Below are the code and all the weights of a small trained network. Each question names an input and a class and asks about switching units off, where a switched-off unit gives its printed mean instead of its output.

import numpy as np


def w(rows, s, z=0):
    codes = np.array(rows[::2]) - 128.0
    scale = np.full(codes.shape[1], s)
    scale[-1] = z or s
    return codes * scale


def norm(h):
    return h / np.sqrt((h * h).mean(-1, keepdims=True) + 1e-5)


def f(y):
    return y / 2 * (1 + np.tanh(0.7978845608 * (y + 0.044715 * y**3)))


def log_softmax(a):
    a = a - a.max(-1, keepdims=True)
    return a - np.log(np.exp(a).sum(-1, keepdims=True))


def net(x, mask):
    res = np.array(x, float).reshape(1, 7) / 4 @ E
    u = 0
    for l in range(3):
        y = f(norm(res) @ A[l][:, :-1].T + A[l][:, -1])
        res = res + np.where(mask[u : u + 8], y, B[l][:, -1]) @ B[l][:, :-1]
        u += 8
    return log_softmax(norm(res)[-1] @ U[:, :-1].T + U[:, -1])


A, B = {}, {}
E = w([
[129,130,126,127,129,125,128,128],'x0',
[124,128,130,129,127,127,128,128],'x1',
[127,129,128,128,128,127,128,128],'x2',
[127,138,114,120,126,128,144,231],'x3',
[116,127,150,165,255,126,136,144],'x4',
[124,128,129,128,128,131,129,128],'x5',
[128,147,216,80,142,135,108,128],'x6',
],0.0042)
A[0] = w([
[112,142,207,118,74,118,106,140,17],'L0N1',
[84,126,134,167,224,140,113,3,41],'L0N2',
[110,100,117,148,98,156,213,110,141],'L0N3',
[92,91,129,109,112,149,87,188,115],'L0N4',
[130,111,212,120,126,144,129,122,121],'L0N5',
[119,124,203,114,247,114,143,119,14],'L0N6',
[136,115,95,218,245,122,119,125,1],'L0N7',
[172,138,131,117,84,132,137,21,75],'L0N8',
],0.0053,0.0014)
B[0] = w([
[130,141,115,79,142,178,236,98,151],'L0N1',
[218,151,154,144,16,83,179,60,253],'L0N2',
[93,193,157,204,147,78,128,119,146],'L0N3',
[145,195,135,138,112,64,171,147,139],'L0N4',
[116,98,169,29,135,77,90,147,159],'L0N5',
[138,142,180,198,109,189,19,172,230],'L0N6',
[126,85,51,49,178,103,236,118,232],'L0N7',
[48,139,101,125,253,119,84,125,204],'L0N8',
],0.0053,0.004)
A[1] = w([
[108,37,110,117,209,189,128,201,24],'L1N1',
[63,145,156,36,139,92,63,133,66],'L1N2',
[73,188,99,220,66,91,122,122,29],'L1N3',
[133,128,183,98,146,180,96,3,3],'L1N4',
[178,134,41,183,90,158,138,177,79],'L1N5',
[93,134,93,192,160,128,56,84,58],'L1N6',
[75,77,53,75,123,139,166,95,13],'L1N7',
[116,66,88,186,125,127,107,33,38],'L1N8',
],0.0064,0.00067)
B[1] = w([
[65,187,104,126,140,99,155,150,169],'L1N1',
[109,163,69,131,109,90,159,52,198],'L1N2',
[154,88,97,130,91,176,81,163,199],'L1N3',
[81,34,104,137,148,154,136,162,252],'L1N4',
[133,72,112,132,155,132,136,96,202],'L1N5',
[137,162,174,78,111,127,129,162,172],'L1N6',
[127,107,203,148,153,131,98,168,191],'L1N7',
[146,254,130,114,129,109,121,113,225],'L1N8',
],0.0082,0.0039)
A[2] = w([
[168,171,126,76,110,148,88,94,71],'L2N1',
[132,194,78,56,94,121,144,139,8],'L2N2',
[165,103,83,138,135,92,146,102,125],'L2N3',
[133,87,178,93,154,136,176,153,145],'L2N4',
[162,94,239,150,118,154,85,123,23],'L2N5',
[147,193,211,71,71,123,178,174,47],'L2N6',
[115,254,166,169,139,142,11,185,38],'L2N7',
[119,192,155,100,156,109,141,113,111],'L2N8',
],0.0082,0.0012)
B[2] = w([
[68,178,129,140,208,137,200,242,177],'L2N1',
[183,64,214,164,234,144,82,139,198],'L2N2',
[137,206,176,89,75,133,98,117,176],'L2N3',
[110,170,129,157,117,136,82,119,165],'L2N4',
[179,75,163,196,210,10,67,183,175],'L2N5',
[136,154,155,40,172,209,163,149,193],'L2N6',
[18,253,144,203,28,181,52,74,254],'L2N7',
[192,49,101,137,30,151,111,158,194],'L2N8',
],0.0072,0.0045)
U = w([
[32,240,169,193,83,196,40,147,248],'0',
[217,13,45,144,25,172,84,194,91],'1',
[1,33,110,71,132,98,129,10,79],'2',
[196,99,223,33,182,224,158,186,106],'3',
[252,213,148,136,97,70,192,41,133],'4',
[71,139,33,172,224,46,222,217,29],'5',
[189,41,219,217,193,22,28,137,100],'6',
],0.0077,0.0012)

Each question gives the input, the list of numbers given to net, and the class t.
The units are the neurons (one row each of A and B). Each row of codes is followed by its name. A weight is (code - 128) times the scale printed after its matrix; where a second scale follows, it is the last column's (A, B and U).
mask holds one flag per neuron, layer by layer. A switched-off neuron (its flag False) gives its mean, the last column of its row in B, instead of its output. The means were averaged over made-up inputs and are rounded, as every weight is.
A unit's drop is (log p(t) with every unit on - log p(t) with that unit switched off) / (log p(t) with every unit on - log p(t) with every unit switched off).
The circuit of an input: a set's keep is (log p(t) with only the set's units on - log p(t) with every unit switched off) / (log p(t) with every unit on - log p(t) with every unit switched off). Starting from the 12 units with the biggest drops (on a tie, the unit counted first), units are removed one at a time, each time the one whose removal leaves the highest keep (on an exact tie, the one counted first), for as long as the keep stays at least 0.8.
circuit, biggest first: the units of the circuit, biggest drop first
unit that matters most: the unit with the biggest drop
k most important neurons: the k neurons with the biggest drops, biggest first
top k neurons in layer l: the k neurons of layer l with the biggest drops, biggest first
drop of u: that unit's drop, to one decimal
input [-2,6,-3,0,5,4,0], class 4: 2 most important neurons	(L0N2; L0N7)
input [0,7,3,-8,2,-5,-2], class 4: circuit, biggest first	(L0N2)
input [-6,1,-1,7,-5,4,0], class 1: 4 most important neurons	(L1N8; L1N5; L0N5; L0N7)
input [-4,2,-5,0,-8,-7,1], class 2: circuit, biggest first	(L0N2; L1N2; L0N8; L2N7)
input [-6,-7,4,8,0,2,-7], class 1: circuit, biggest first	(L2N1; L1N5)
input [4,-6,-1,1,-6,0,-4], class 1: 4 most important neurons	(L1N5; L1N3; L0N7; L2N7)
input [-6,-8,0,4,-6,6,0], class 1: top 2 neurons in layer 1	(L1N8; L1N5)
input [-1,-4,7,7,0,4,8], class 3: top 4 neurons in layer 0	(L0N1; L0N5; L0N8; L0N3)
input [-5,-7,5,0,2,-4,3], class 6: circuit, biggest first	(L2N5; L0N8)
input [-4,8,1,1,4,6,-7], class 5: 4 most important neurons	(L0N7; L2N7; L0N2; L1N7)
input [-4,-8,7,0,-8,2,8], class 2: 3 most important neurons	(L1N8; L0N2; L1N2)
input [0,7,-4,1,-4,3,7], class 3: 4 most important neurons	(L0N1; L1N5; L2N7; L2N2)
input [-5,3,-3,-8,4,4,0], class 4: top 2 neurons in layer 1	(L1N7; L1N8)
input [-3,2,-5,-1,-5,-7,2], class 2: unit that matters most	L1N2
input [-4,-2,5,2,0,0,4], class 3: 2 most important neurons	(L0N1; L0N5)
input [-5,-1,3,0,4,3,4], class 6: 2 most important neurons	(L2N5; L1N8)
input [0,-4,5,0,4,5,-7], class 4: 2 most important neurons	(L1N4; L0N8)
input [8,-6,-4,-6,4,-7,3], class 6: 2 most important neurons	(L0N6; L0N2)
input [2,-6,8,1,-2,3,1], class 3: 4 most important neurons	(L1N4; L2N6; L0N4; L0N1)
input [-7,-8,0,3,-7,0,-1], class 1: unit that matters most	L2N7
input [-6,4,-1,-1,5,-7,3], class 6: 2 most important neurons	(L0N2; L0N6)
input [-6,-2,6,5,0,-2,5], class 3: 2 most important neurons	(L2N6; L0N1)
input [-3,5,5,5,-4,1,-7], class 1: drop of L2N7	0.1
input [2,3,6,-2,6,3,-3], class 4: drop of L0N2	0.6
input [-3,-5,-3,5,3,3,0], class 5: drop of L1N8	0.8
